Below is a small trained network, with its code and all its weights. Each question gives an input and a target symbol and asks what happens when units are switched off, that is, made to give their printed mean instead of their output.

import numpy as np


def w(rows, s, z=0):
    codes = np.array(rows[::2]) - 128.0
    scale = np.full(codes.shape[1], s)
    scale[-1] = z or s
    return codes * scale


def norm(h):
    return h / np.sqrt((h * h).mean(-1, keepdims=True) + 1e-5)


def f(y):
    return np.maximum(y, 0)


def softmax(a):
    e = np.exp(a - a.max(-1, keepdims=True))
    return e / e.sum(-1, keepdims=True)


def log_softmax(a):
    a = a - a.max(-1, keepdims=True)
    return a - np.log(np.exp(a).sum(-1, keepdims=True))


def net(x, mask):
    ids = ['βεηθστψ'.index(c) for c in x.split()]
    T = len(ids)
    res = E[ids] + P[:T]
    u = 0
    for l in range(2):
        r = norm(res)
        for j in range(2):
            rows = slice(3 * j, 3 * j + 3)
            q, k, v = (r @ M[l][rows].T for M in (Q, K, V))
            z = softmax(np.where(np.tri(T) > 0, q @ k.T / 3**0.5, -1e9)) @ v
            o = O[l][rows]
            res = res + np.where(mask[u + j], z, o[:, -1]) @ o[:, :-1]
        u += 2
        y = f(norm(res) @ A[l][:, :-1].T + A[l][:, -1])
        res = res + np.where(mask[u : u + 4], y, B[l][:, -1]) @ B[l][:, :-1]
        u += 4
    return log_softmax(norm(res)[-1] @ U[:, :-1].T + U[:, -1])


Q, K, V, O, A, B = {}, {}, {}, {}, {}, {}
E = w([
[31,91,154,92,152,137,148,93],'β',
[194,83,132,88,210,225,128,159],'ε',
[119,155,133,125,233,53,146,154],'η',
[158,135,161,202,107,254,174,91],'θ',
[60,91,194,69,145,156,50,184],'σ',
[84,130,66,159,229,138,164,139],'τ',
[90,145,183,97,131,160,197,178],'ψ',
],0.017)
P = w([
[157,127,94,145,17,59,156,57],'0',
[118,169,163,241,196,16,138,148],'1',
[109,112,161,188,155,53,104,142],'2',
[120,151,128,201,156,90,122,146],'3',
[128,156,104,188,163,115,102,141],'4',
[134,165,145,137,163,103,90,134],'5',
[142,173,94,176,164,168,115,88],'6',
[103,183,72,133,144,188,69,139],'7',
[117,192,99,110,157,178,94,94],'8',
[133,198,55,136,151,217,110,50],'9',
[104,206,136,38,137,215,65,73],'10',
[150,209,78,92,147,218,106,2],'11',
[157,216,92,29,110,237,59,36],'12',
[137,237,68,53,229,228,106,19],'13',
],0.0077)
Q[0] = w([
[130,61,103,172,131,104,169,120],'L0H0',
[100,212,150,92,226,196,131,96],'L0H0',
[126,163,113,166,91,93,99,164],'L0H0',
[162,2,128,118,93,84,196,147],'L0H1',
[81,108,82,118,144,95,130,99],'L0H1',
[134,130,98,185,197,144,129,65],'L0H1',
],0.0099)
K[0] = w([
[103,110,144,144,195,135,119,138],'L0H0',
[161,63,28,28,85,98,204,50],'L0H0',
[23,105,163,202,93,211,30,142],'L0H0',
[105,26,209,254,85,41,121,231],'L0H1',
[130,212,183,111,164,195,109,133],'L0H1',
[102,175,145,69,101,147,100,137],'L0H1',
],0.0075)
V[0] = w([
[93,157,68,188,148,175,207,213],'L0H0',
[148,187,162,55,196,61,193,146],'L0H0',
[110,178,149,86,12,110,192,94],'L0H0',
[124,129,115,206,92,2,124,181],'L0H1',
[80,20,199,134,92,157,31,55],'L0H1',
[75,122,237,93,65,143,162,210],'L0H1',
],0.0087)
O[0] = w([
[159,143,36,18,130,144,108,132,159],'L0H0',
[76,193,122,121,169,198,166,162,254],'L0H0',
[144,38,70,81,150,138,90,163,144],'L0H0',
[70,169,10,201,144,200,86,134,35],'L0H1',
[129,128,150,214,209,183,55,213,77],'L0H1',
[154,152,110,55,128,124,121,254,115],'L0H1',
],0.0091,0.0072)
A[0] = w([
[105,141,133,75,210,185,65,117,157],'L0N0',
[106,104,117,71,83,91,254,230,255],'L0N1',
[139,52,107,195,60,97,103,130,139],'L0N2',
[113,149,114,109,162,165,90,112,128],'L0N3',
],0.0088,0.0047)
B[0] = w([
[121,108,89,109,215,68,141,38,243],'L0N0',
[190,187,169,143,144,173,1,68,255],'L0N1',
[43,118,155,180,214,189,185,178,131],'L0N2',
[137,91,134,104,108,125,225,58,170],'L0N3',
],0.009,0.0088)
Q[1] = w([
[192,177,162,43,219,133,211,60],'L1H0',
[255,119,92,96,105,138,160,167],'L1H0',
[208,225,153,199,82,15,70,178],'L1H0',
[104,117,58,105,78,141,179,130],'L1H1',
[171,167,175,68,137,186,137,162],'L1H1',
[45,170,143,37,175,146,168,58],'L1H1',
],0.0078)
K[1] = w([
[171,128,174,1,83,136,177,100],'L1H0',
[47,40,204,140,71,65,80,146],'L1H0',
[71,86,57,129,145,181,99,84],'L1H0',
[97,209,178,162,131,56,63,123],'L1H1',
[139,59,111,166,153,101,98,90],'L1H1',
[181,11,204,139,110,113,157,188],'L1H1',
],0.0079)
V[1] = w([
[128,113,83,99,138,233,191,145],'L1H0',
[254,100,31,164,136,158,165,174],'L1H0',
[187,80,107,129,169,56,100,102],'L1H0',
[85,76,173,172,188,28,72,126],'L1H1',
[156,91,128,171,109,139,169,216],'L1H1',
[110,61,94,100,138,215,125,110],'L1H1',
],0.011)
O[1] = w([
[185,99,241,98,122,200,126,206,154],'L1H0',
[226,134,128,83,104,48,254,89,40],'L1H0',
[42,113,118,215,56,103,224,80,172],'L1H0',
[131,96,64,97,80,122,28,62,148],'L1H1',
[198,202,210,131,153,190,144,144,2],'L1H1',
[113,28,140,223,86,247,133,113,209],'L1H1',
],0.0092,0.0077)
A[1] = w([
[123,124,114,102,84,111,74,20,184],'L1N0',
[222,131,55,166,179,129,139,138,107],'L1N1',
[56,129,137,115,111,170,144,2,78],'L1N2',
[47,83,198,156,176,56,166,185,252],'L1N3',
],0.0073,0.0025)
B[1] = w([
[199,135,157,62,131,191,140,98,220],'L1N0',
[185,86,127,124,114,145,181,9,143],'L1N1',
[115,185,131,185,137,136,119,163,254],'L1N2',
[136,17,135,164,177,73,162,107,176],'L1N3',
],0.012,0.0097)
U = w([
[155,34,61,222,133,106,26,87,90],'β',
[205,149,226,236,97,101,207,133,252],'ε',
[70,203,22,121,129,125,210,45,147],'η',
[235,81,134,89,166,100,225,122,141],'θ',
[72,127,93,191,227,141,102,193,132],'σ',
[112,238,83,158,122,40,170,26,205],'τ',
[253,216,75,80,160,124,33,184,90],'ψ',
],0.0058,0.0015)

Each question gives the input, a string of symbols that net reads in full, and the target symbol t.
The units are the heads (3 rows each of Q, K, V and O) and the neurons (one row each of A and B). Each row of codes is followed by its name. A weight is (code - 128) times the scale printed after its matrix; where a second scale follows, it is the last column's (O, A, B and U).
mask holds one flag per unit, layer by layer, with each layer's heads first. A switched-off unit (its flag False) gives its mean, the last column of its rows in O or B, instead of its output. The means were averaged over made-up inputs and are rounded, as every weight is.
A unit's drop is (log p(t) with every unit on - log p(t) with that unit switched off) / (log p(t) with every unit on - log p(t) with every unit switched off).
The circuit of an input: a set's keep is (log p(t) with only the set's units on - log p(t) with every unit switched off) / (log p(t) with every unit on - log p(t) with every unit switched off). Starting from all 12 units, units are removed one at a time, each time the one whose removal leaves the highest keep (on an exact tie, the one counted first), for as long as the keep stays at least 0.8.
units of the circuit, in order: the units of the circuit, biggest drop first
k most important neurons: the k neurons with the biggest drops, biggest first
top k neurons in layer l: the k neurons of layer l with the biggest drops, biggest first
heads that matter: for each layer, one digit per head in row order, 1 if its drop is at least 0.15 and else 0, layers parted by /
input ε η η β τ σ τ θ ψ τ τ, target τ: heads that matter => 10 / 01
input η η τ η η σ, target η: units of the circuit, in order => L0H1
input ψ θ η, target θ: units of the circuit, in order => L0H0, L1H0
input ε ε τ β β, target τ: heads that matter => 10 / 11
input ψ η θ τ η σ ε θ θ, target θ: heads that matter => 11 / 10
input β η ψ σ ψ, target β: heads that matter => 10 / 00
input η ψ ψ, target ψ: units of the circuit, in order => L1H0, L0H1
input β η ψ η η β β τ β β θ, target β: heads that matter => 11 / 01
input η σ η β θ β η θ, target σ: top 2 neurons in layer 1 => L1N0, L1N1
input η η η η θ η η τ β τ σ η, target σ: units of the circuit, in order => L1H0, L0H1, L0N1
input ε σ η θ ψ η ε, target η: heads that matter => 01 / 10
input ε τ η τ ψ, target τ: units of the circuit, in order => L0H0, L1H1
input η η τ β β ε ψ τ, target ψ: units of the circuit, in order => L0N1, L0H1
input θ η ψ θ σ ε τ ψ, target ε: units of the circuit, in order => L1H1, L0N0, L0H1
input ψ η η σ ψ η ψ σ β β, target θ: units of the circuit, in order => L0H1, L1H0
input β σ ψ ε β ψ σ ε ψ β η, target β: units of the circuit, in order => L0H0
input σ ψ τ η η β, target ψ: units of the circuit, in order => L1H1, L0H1, L1H0
input ε ε η β η ε τ, target τ: units of the circuit, in order => L1H1, L0H0
input ε θ τ θ, target τ: units of the circuit, in order => L0H0, L1H1
input β ε β η, target β: units of the circuit, in order => L1H1, L0H0
input η η ψ ψ η β ε ε η η β η, target σ: units of the circuit, in order => L1H0, L0H0, L1N0
input ψ β β β ψ η η η β η β η θ η, target θ: heads that matter => 11 / 10
input θ η ψ ε, target ε: 2 most important neurons => L0N1, L0N2
input θ ε σ η σ β τ η η η ε ε ψ ψ, target ε: heads that matter => 10 / 01
input τ η θ β τ η η, target η: heads that matter => 11 / 00
input σ β β σ η η ε ε θ η ψ η η, target ψ: 2 most important neurons => L0N0, L1N0
input τ ε τ β τ ψ η θ, target η: heads that matter => 10 / 01
input η η η η ε τ θ β β β ψ ε, target σ: heads that matter => 10 / 11
